Each row, then the band of its hidden value:
|   30 |   -9 |  -73 |  -51 |  -16 |   24 |  -13 |  154 | -157 |  116 |  168 |   -9 |  117 |   12 |  -67 | -150 |   56 |  171 |   20 |  114 |  -95 | -257 |  116 |  129 |  218 |   87 |  160 |   59 |  -59 |  -59 |  -70 |  190 | -208 |  153 |    7 |  -51 |    9 |  247 |  -22 |  148 |  229 |  -40 |  138 |  172 | -110 |    0 |   82 | -> (65)
|  226 |   56 | -138 |  309 |  184 |  161 |    1 | -695 |   86 |  105 |   46 |  266 |   57 |   94 | -274 |  247 |  157 |   65 | -387 |  -22 | -204 |   85 | -236 | -347 |  -49 | -377 | -290 |  261 |  -71 |  421 |   73 |   -1 |  228 |  -90 |  229 | -222 | -258 |  -38 |  208 |  480 | -257 |  180 | -286 |  -52 |  -84 | -448 |   27 | -> (71)
| -182 |  -92 |  -70 |  -85 | -174 |  166 |  303 | -124 |  170 | -130 |  188 |  -71 | -102 |   64 |  239 |  -80 |   58 | -199 |    3 |  151 |   17 |   91 |   74 |  -58 |  -10 |  104 |  132 |  166 | -109 |  198 |  -87 | -167 | -295 |  118 |  -66 |  -23 |   25 | -108 |  -17 |   51 |  171 |  101 |  160 |  -81 |   74 |  139 |   39 | -> (81)
| -222 |   49 | -146 |  233 |  109 |  -89 | -612 | -388 |   -2 |  228 |  501 |  432 |  855 |   40 |  -98 | -195 | -129 |  155 | -339 |  -42 |  -43 |  151 |  -85 | -305 |  101 | -275 |   55 |   96 | -215 |  -17 |  191 |  -37 |  139 | -190 |  348 | -144 |  -20 | -237 |  139 |  510 |    1 |  245 |    5 |   42 | -508 | -803 |  423 | -> (68)
|  202 |  -73 |   11 |  111 |  -93 |  -94 | -120 |   51 |  100 |   32 | -599 | -437 | -639 |   22 |   71 |  302 | -392 | -348 |  422 | -190 |  -98 |   30 |   50 |  109 | -291 |   52 | -103 | -247 |  -79 |  -93 |  171 |  152 |  457 | -430 |  135 |  353 |   41 |   26 |  -44 | -439 |  131 | -332 |  143 |  -42 |  -44 |  -32 |  -17 | -> (70)
|   -2 |  -28 |  -67 |   -4 |  -39 |   67 |  114 | -180 |  182 |  -84 |  247 |  -57 |  186 |  126 |    2 |  -22 |  -19 |   29 |   97 |   97 |  192 |   69 |    9 |   85 |  -10 |  204 |   65 |   60 |    9 |   78 | -242 |  -85 | -189 |    5 |   45 |   -3 |  207 |   51 |   42 |  -55 |  282 |   64 |   60 |  -67 |  -65 |   56 |  -36 | -> (73)
|  312 |   96 | -106 |  212 |  213 | -166 | -157 | -249 | -134 |  153 | -156 | -106 |  149 |   53 | -116 |  -98 |  -63 |  167 |  -39 | -145 | -115 |  -10 | -160 | -124 | -141 | -222 | -258 |   68 |   80 |  115 |   42 |   63 |  307 | -120 |  140 |   87 |    8 |  215 |  190 |  139 |  -87 |   13 | -238 |   67 | -230 | -317 |   91 | -> (79)
| -184 |  -45 |  -92 | -135 | -105 |  114 |  251 |  -34 |   -2 |  -57 |  237 |    6 |   82 |   41 |  194 |  -92 |  107 |  -92 |   -9 |  181 |  -36 |  -75 |  126 |  -47 |   78 |   66 |   77 |  218 |  -97 |  174 | -134 |  -77 | -331 |  188 | -103 | -122 |  -14 |   15 |  -20 |  137 |  273 |  125 |  146 |  172 |   26 |  102 |  -21 | -> (73)
|   58 |  -30 |  -71 |  -97 | -102 |    4 |   93 |  189 |   30 |    4 |  132 |  -45 | -106 |   77 |  -21 | -133 |   98 |  134 |   -6 |   49 |   -9 | -134 |   73 |  147 |   64 |   66 |  288 |  -19 |  -47 |  -73 |  -36 |   51 | -207 |  190 |  -42 |   83 |  -29 |  206 | -109 |  -96 |   91 |  -70 |  185 |  -19 |  -22 |  273 |   55 | -> (65)
|  254 |  142 |   44 |   21 |  209 |   78 |  222 | -205 |    5 |  -96 |  161 |  -96 |  -62 |  196 |  -37 |    7 |  -19 |    2 |   -7 |  153 |   -1 | -116 | -105 |   49 |   68 |   77 | -213 |   53 |   25 |  214 | -285 |  -91 | -137 |  -64 |    4 | -139 |  214 |  189 |  -14 |  155 |    7 |  -12 |  -22 |  -23 |   -6 |    2 |  -12 | -> (71)
|   20 |   68 |  -68 |   34 |    3 |   -2 |  -37 | -257 |  133 |  -91 |  380 |    1 |  382 |  161 |  -73 |  -29 |  -92 |  151 |   39 |  103 |  216 |   60 |  -36 |   88 |   60 |  207 |   34 |   42 |    9 |   49 | -282 | -112 | -216 |  -45 |  154 |  -14 |  252 |   94 |   67 |   12 |  286 |  112 |    4 |   18 | -173 |  -49 |  -87 | -> (68)
|  -22 | -118 | -101 | -112 |   10 |  107 |  178 |  160 |  -22 |   70 |   21 |  -37 | -134 |  -17 |   88 | -159 |  132 |   -1 |  -30 |   40 | -161 | -133 |  134 |   13 |   45 |  -13 |  134 |   83 | -106 |   39 |   -1 |   62 | -127 |  193 | -124 |  -12 |   32 |  130 |  -80 |   60 |   85 |  -72 |  154 |   -5 |   41 |  112 |  155 | -> (81)
| -134 |  -13 |  -73 |  -74 |  -98 |   95 |  147 | -124 |   60 |  -68 |  340 |   21 |  227 |   91 |   79 |  -45 |   38 |  -12 |   33 |  193 |   82 |  -41 |   89 |   35 |  118 |  174 |   87 |  158 |  -69 |  124 | -223 |  -67 | -330 |   94 |    1 | -126 |   85 |   32 |   25 |  117 |  342 |  122 |  118 |  120 |  -50 |   33 |  -51 | -> (74)
|   85 |   -9 |  -51 |   -2 | -109 |  -27 |   67 |  -73 |  119 | -114 | -395 | -230 | -646 |   50 |  147 |  315 | -222 | -284 |  101 | -156 | -271 |   24 |   71 | -100 | -289 | -115 |  -95 |  -72 | -186 |   78 |  154 |  -77 |  232 | -241 |   73 |  262 | -119 |    1 |  -82 | -299 |  -43 | -159 |   68 |   65 |   53 |  154 | -218 | -> (71)
|    2 |  -35 |   55 |  129 | -297 | -101 | -171 |   39 |   19 |   66 | -342 | -347 | -386 |   46 |  144 |  226 | -357 | -450 |  451 |   24 |   53 |    7 |   33 |  119 | -110 |  107 |   28 | -146 |  -67 |  -61 |  194 |  202 |  246 | -365 |  155 |  188 | -170 | -131 |  -16 | -219 |  314 | -168 |  298 |   97 | -126 | -169 |  110 | -> (65)
| -208 | -100 | -159 |  -19 |  -24 |  167 |  -12 | -205 |  144 |  -17 |  313 |  118 |  375 |    9 |   -9 |   14 |  -16 |   72 |  -11 |   82 |   90 |   70 |  100 |  -35 |   62 |  132 |   88 |  154 | -100 |   65 | -150 |  -31 | -219 |   72 |   99 |  -42 |  199 |  -31 |   30 |   63 |  377 |  148 |   74 |   73 |  -90 |  -97 |  -53 | -> (73)
|  -90 | -117 | -102 | -116 |  -42 |  147 |  231 |   34 |  127 |  -42 |   96 |  -33 | -131 |   31 |  139 |  -86 |   97 |  -77 |  -26 |   62 |  -34 |    5 |   92 |  -14 |  -18 |   35 |  137 |   89 | -103 |   99 |  -53 |  -77 | -187 |  168 |  -99 |    9 |   88 |   17 | -103 |  -29 |  113 |   -1 |  167 |  -73 |   82 |  174 |   83 | -> (81)
| -137 | -193 |   14 |  154 | -299 |   30 | -131 |  -68 |  183 |  129 | -388 | -233 | -334 |    6 |  168 |  372 | -288 | -646 |  493 |   20 |  141 |  136 |   67 |   43 | -200 |   76 |  -11 |  -94 | -101 |   23 |  219 |  224 |  375 | -406 |  111 |   72 | -176 | -342 |   -5 | -219 |  432 | -139 |  358 |    9 |  -58 | -306 |  212 | -> (73)
|  -67 |   19 |  -99 |  197 |  -79 | -103 | -330 | -320 |   75 |   98 |   70 |   74 |  250 |   69 |   -9 |   88 | -183 |  -97 |  -16 |  -58 |   17 |  151 |  -67 | -160 |  -93 | -144 |  -26 |   26 | -117 |   55 |  151 |   -7 |  222 | -253 |  261 |   28 | -119 | -168 |  112 |  112 |  111 |   97 |   31 |   71 | -284 | -433 |  134 | -> (68)
|  111 | -123 |  -86 | -113 |   77 |  105 |  202 |  181 |  106 |   48 |  -56 |  -34 | -292 |   49 |    4 |  -39 |  151 |   -8 |  -24 |  -22 |  -74 |  -96 |   71 |   76 |  -47 |  -40 |  122 |  -35 |  -77 |   23 |  -21 |   34 |  -11 |  155 | -138 |   23 |   82 |  159 | -178 | -122 |   -9 | -162 |  176 | -133 |  112 |  230 |  149 | -> (70)
|  123 |  109 |   11 |   -6 |  200 |   45 |  166 | -103 | -109 |  -37 |  161 | -147 |   85 |  111 |   99 | -193 |  -50 |  -17 |   27 |  162 |   -8 | -103 |  -68 |    8 |  103 |   70 | -193 |  105 |   31 |  184 | -228 |  -80 | -178 |   15 |  -31 | -107 |  274 |  156 |   -4 |  215 |   89 |   37 |    8 |   58 |  -52 |  -92 |  112 | -> (70)
|   28 |  -58 | -143 |  139 | -106 |  -70 | -147 | -201 |   20 |   94 | -149 |  -76 |  -18 |  -23 |  -12 |   30 | -101 |   16 |   11 | -144 | -198 |   58 |   48 | -129 | -147 | -109 |   15 |   69 | -110 |   30 |  159 |   72 |  199 | -135 |  170 |  168 | -145 |   27 |  180 |   20 |   67 |   -1 |  -74 |   43 | -187 | -196 |   -9 | -> (79)
|  655 |  150 |  -61 |  246 |  110 |  -29 |  281 | -450 |  -60 |    6 | -345 | -220 | -515 |  145 | -290 |  199 |  141 |  180 | -131 |  -93 | -330 | -132 | -202 |  -74 | -143 | -197 | -321 |  135 |   92 |  355 |  -60 |   77 |  230 |  -78 |  110 |   35 | -282 |  412 |  284 |  160 | -334 |  -79 | -426 |  -44 |   21 |   48 | -267 | -> (71)
| -124 | -121 | -101 |  -76 |    8 |  191 |   57 |   42 |   -8 |   50 |  164 |   18 |   36 |  -53 |   36 | -118 |    7 |   48 |  -36 |   81 | -189 | -120 |  189 |   15 |  168 |  113 |  146 |   98 | -185 |   -2 |  -51 |   81 | -219 |  105 |   12 |  -31 |  162 |   81 |  -29 |  162 |  207 |  -35 |  139 |   18 |  -38 |  -42 |   92 | -> (70)
|   11 |  -22 |  -31 | -125 |   35 |  -57 |   84 |  285 | -200 |  126 |  140 |  -43 |   40 |   16 |  130 | -409 |  111 |   81 |  -44 |   66 | -245 | -270 |  157 |   40 |  129 |  -22 |  168 |   57 | -110 |  -57 |   -3 |   78 | -158 |  156 | -157 |  -60 |   -8 |  216 |  -18 |  218 |   19 |  -91 |  163 |   46 | -120 |   18 |  302 | -> (79)
| -139 |    4 |  -65 |    1 | -116 |  141 |  110 | -240 |   41 |  -58 |  329 |    0 |  258 |   82 |   39 |   51 |  -18 |  -62 |   85 |  251 |  132 |  -24 |   44 |   37 |  175 |  213 |   13 |  191 |  -44 |  179 | -233 |  -11 | -330 |   39 |   83 | -164 |   78 |  -11 |   65 |  185 |  434 |  165 |  101 |  179 |  -63 |  -94 |  -84 | -> (68)
|   52 | -174 | -103 | -127 |  -99 |    1 |  118 |  264 |  159 |   69 |   51 |   -4 | -169 |   49 |  -17 | -182 |  187 |  119 |  -18 |  -76 |  -80 |  -86 |  173 |  137 |  -63 |   34 |  392 |  -77 | -115 | -144 |   19 |   57 |  -50 |  163 | -126 |  108 |  -27 |  173 |  -77 | -175 |   10 | -183 |  203 | -237 |  -14 |  297 |  188 | -> (79)
|  -41 |  -46 | -131 |  -56 |  -25 |  141 |  136 |  -91 |   47 |    3 |  192 |   45 |  158 |   55 |  -54 |  105 |   99 |   49 |   46 |  149 |  118 |  -78 |   52 |   70 |  102 |  114 |   28 |  146 |   -9 |  133 | -205 |   56 | -230 |  167 |    5 | -117 |   79 |  119 |  -40 |   26 |  378 |   86 |   98 |  195 |   29 |   67 | -116 | -> (68)
|  369 |  187 | -123 |   99 |   25 | -261 |  -21 | -107 | -224 |   15 | -289 | -252 | -217 |   65 |  -52 |  -22 |  -50 |  215 |  -46 | -164 | -256 | -124 | -105 |  -86 | -174 | -236 | -176 |   66 |   67 |  111 |   75 |   15 |  163 |    7 |  106 |  255 | -207 |  386 |  124 |  -57 | -138 |  -12 | -252 |  280 | -123 |   86 | -247 | -> (65)
| -220 |  -52 | -147 |  -48 |    0 |  162 |    0 | -159 |   37 |   24 |  355 |  174 |  415 |   21 |    2 |   43 |   38 |   29 |  -31 |  167 |   89 |  -29 |   87 |  -37 |  153 |   81 |   31 |  194 |  -96 |  120 | -167 |    6 | -261 |  123 |   60 | -179 |  123 |  -18 |  -22 |  175 |  420 |  178 |  122 |  237 |  -71 | -141 |  -32 | -> (74)
|  -48 |  -52 | -171 |  309 |   19 |  146 |  -58 | -715 |  250 |   93 |  240 |  290 |  299 |   81 |  -69 |   -9 |  149 |  -59 | -388 |   -2 |   11 |  359 | -253 | -409 | -100 | -339 |  -67 |  278 |  -89 |  394 |  160 | -156 |  148 |  -40 |  221 | -170 | -204 | -321 |  225 |  474 | -206 |  306 | -157 | -274 | -152 | -534 |  315 | -> (81)
|  174 | -111 |  -94 | -101 |  110 |   -3 |   20 |  292 |   27 |  123 |  -37 |  -13 | -206 |   18 |  -79 | -196 |  110 |  199 |  -88 | -131 | -227 | -175 |  135 |  108 |  -13 |  -54 |  235 | -118 | -128 | -159 |   45 |  101 |   56 |  114 |  -83 |  115 |   97 |  280 | -121 |  -92 | -118 | -252 |  128 | -184 |  -37 |  173 |  218 | -> (70)
|  -25 |  -74 |  -44 |  -42 |  -43 |  130 |  123 |  -49 |  141 |  -57 |  165 |  -67 |  -89 |   63 |   56 |  -87 |  -30 |  -24 |    3 |   69 |  -59 |    0 |   93 |   53 |   53 |  153 |  150 |   18 | -135 |   27 |  -97 |  -52 | -182 |    2 |   25 |   27 |  168 |   35 |  -21 |   27 |  105 |  -55 |  130 | -166 |  -24 |   62 |   83 | -> (70)
|  -87 |  -51 | -142 |  -87 |  -41 |   80 |  -27 |   85 |   12 |   20 |  203 |   63 |  132 |    4 |  -44 |  -50 |   32 |  175 |  -41 |   47 |   -9 |  -95 |  106 |   60 |  106 |   55 |  208 |   57 |  -90 |  -56 |  -47 |   59 | -228 |  195 |   45 |   56 |   75 |  145 | -108 |  -35 |  239 |   29 |  150 |  136 |  -54 |  114 |  -37 | -> (65)
|  494 |  101 | -161 |  252 |  -26 | -143 |  164 | -489 |  -14 |   16 |  -59 | -131 |  -88 |  113 | -245 | -195 |  226 |  443 | -290 | -165 | -303 |   23 | -165 | -146 | -149 | -188 |  -30 |  214 |   80 |  252 |  -13 |  -44 |   82 |   69 |  149 |  146 | -295 |  383 |  462 |  248 | -375 |   71 | -515 | -195 | -168 |   21 | -146 | -> (79)
| -141 |  -39 |  -45 |  -99 | -139 |   75 |  234 |  -29 |   36 |  -98 |  217 |  -97 |  -53 |   51 |  249 | -241 |   28 |  -99 |  -30 |  133 | -116 |  -12 |  113 |  -47 |   50 |   95 |  157 |  147 | -136 |  115 |  -69 | -143 | -313 |  106 |  -69 |   -4 |   26 |   -9 |   21 |  138 |   99 |   61 |  131 |  -43 |  -20 |  104 |   89 | -> (81)
|  -30 | -115 |  -87 |  -63 |  -27 |  101 |  133 |   60 |   65 |   44 |   92 |  -19 |  -76 |   15 |   68 | -163 |   99 |   -5 |  -42 |   37 | -102 |  -47 |  100 |    8 |   30 |   20 |  174 |   61 | -114 |   34 |   -5 |   15 | -119 |  124 |  -64 |    0 |   47 |   63 |  -36 |   65 |   62 |  -49 |  143 | -113 |   -6 |   59 |  187 | -> (81)
| -159 |  -93 |  -98 |  -51 | -178 |  149 |  185 | -179 |  196 |  -95 |  257 |   -3 |  102 |   76 |   74 |   39 |   40 |  -70 |   65 |  144 |  112 |   66 |   97 |   28 |   26 |  194 |  147 |  143 |  -82 |  126 | -176 |  -76 | -280 |   73 |   20 |  -45 |   58 |  -43 |   39 |   -1 |  343 |  107 |  125 |   -2 |   -1 |   94 |  -84 | -> (73)
|  113 |   48 |  -22 |   72 |   64 |  207 |  139 | -411 |  217 | -172 |  239 |  -21 |    4 |  155 | -137 |  214 | -110 |   45 |    1 |  118 |   40 |   34 |  -31 |   42 |   54 |  219 |  -96 |   62 |  -64 |  168 | -296 |  -98 | -190 | -141 |  177 |  -50 |  259 |   72 |   56 |   51 |  163 |   38 |  -52 |  -95 |  -24 |   -4 | -221 | -> (71)
|   84 |  -56 |  -60 |  -75 |  104 |  -16 |   47 |  214 |  -78 |  160 |   99 |   17 |  108 |   51 |  -25 | -207 |  138 |   92 |   25 |   44 |  -33 | -205 |   84 |  106 |   70 |  -10 |  106 |    8 |  -21 |  -46 |  -71 |  136 |  -36 |  129 | -123 |  -91 |   60 |  212 |  -63 |   73 |  126 | -100 |  165 |   23 |  -80 |    3 |  260 | -> (73)
|  -33 |   -1 |  -60 |   -7 |   11 |   63 |   66 | -101 |  -46 |   -5 |  241 |  -77 |  243 |   36 |   44 | -192 |  -38 |   92 |   47 |  126 |  -31 |  -77 |   77 |   34 |  126 |  171 |   30 |  136 |  -42 |   59 | -184 |    7 | -245 |   43 |   39 |  -38 |  188 |  126 |  104 |  181 |  260 |   63 |   23 |   61 | -132 |  -87 |   33 | -> (79)
|  661 |   88 |  -31 |  420 | -137 |  -36 |  295 | -582 |  -32 |  182 | -193 | -176 | -282 |  204 | -391 |  121 |  359 |   95 |  -27 |  105 |  -32 |  -78 | -314 |   37 |    1 | -108 | -155 |  230 |  233 |  452 |  -60 |  271 |  203 |  -28 |  126 | -211 | -591 |  282 |  498 |  426 | -168 |   22 | -358 | -177 |  -58 | -191 |   47 | -> (68)
|  188 | -101 |  -92 | -119 |  229 |  -86 |  -67 |  493 | -185 |  292 |  -50 |   23 |   16 |  -24 |  -91 | -349 |  175 |  263 |  -39 | -113 | -220 | -332 |  152 |  139 |   52 | -129 |  187 | -101 |  -56 | -226 |   62 |  256 |  112 |  195 | -177 |   21 |   83 |  382 | -136 |    9 |  -38 | -263 |  173 |  -12 | -110 |   48 |  390 | -> (79)
| -277 | -161 | -136 | -120 | -155 |  233 |  232 |   -9 |   11 |   -1 |  144 |   20 |  -45 |  -73 |  199 |  -88 |  115 | -123 |  -47 |  147 | -181 |  -56 |  203 |  -98 |  110 |   48 |  163 |  246 | -191 |  149 |    3 |   10 | -311 |  222 |  -75 |  -74 |  -49 |  -51 |  -13 |  188 |  255 |   89 |  174 |  104 |   65 |   45 |   39 | -> (81)
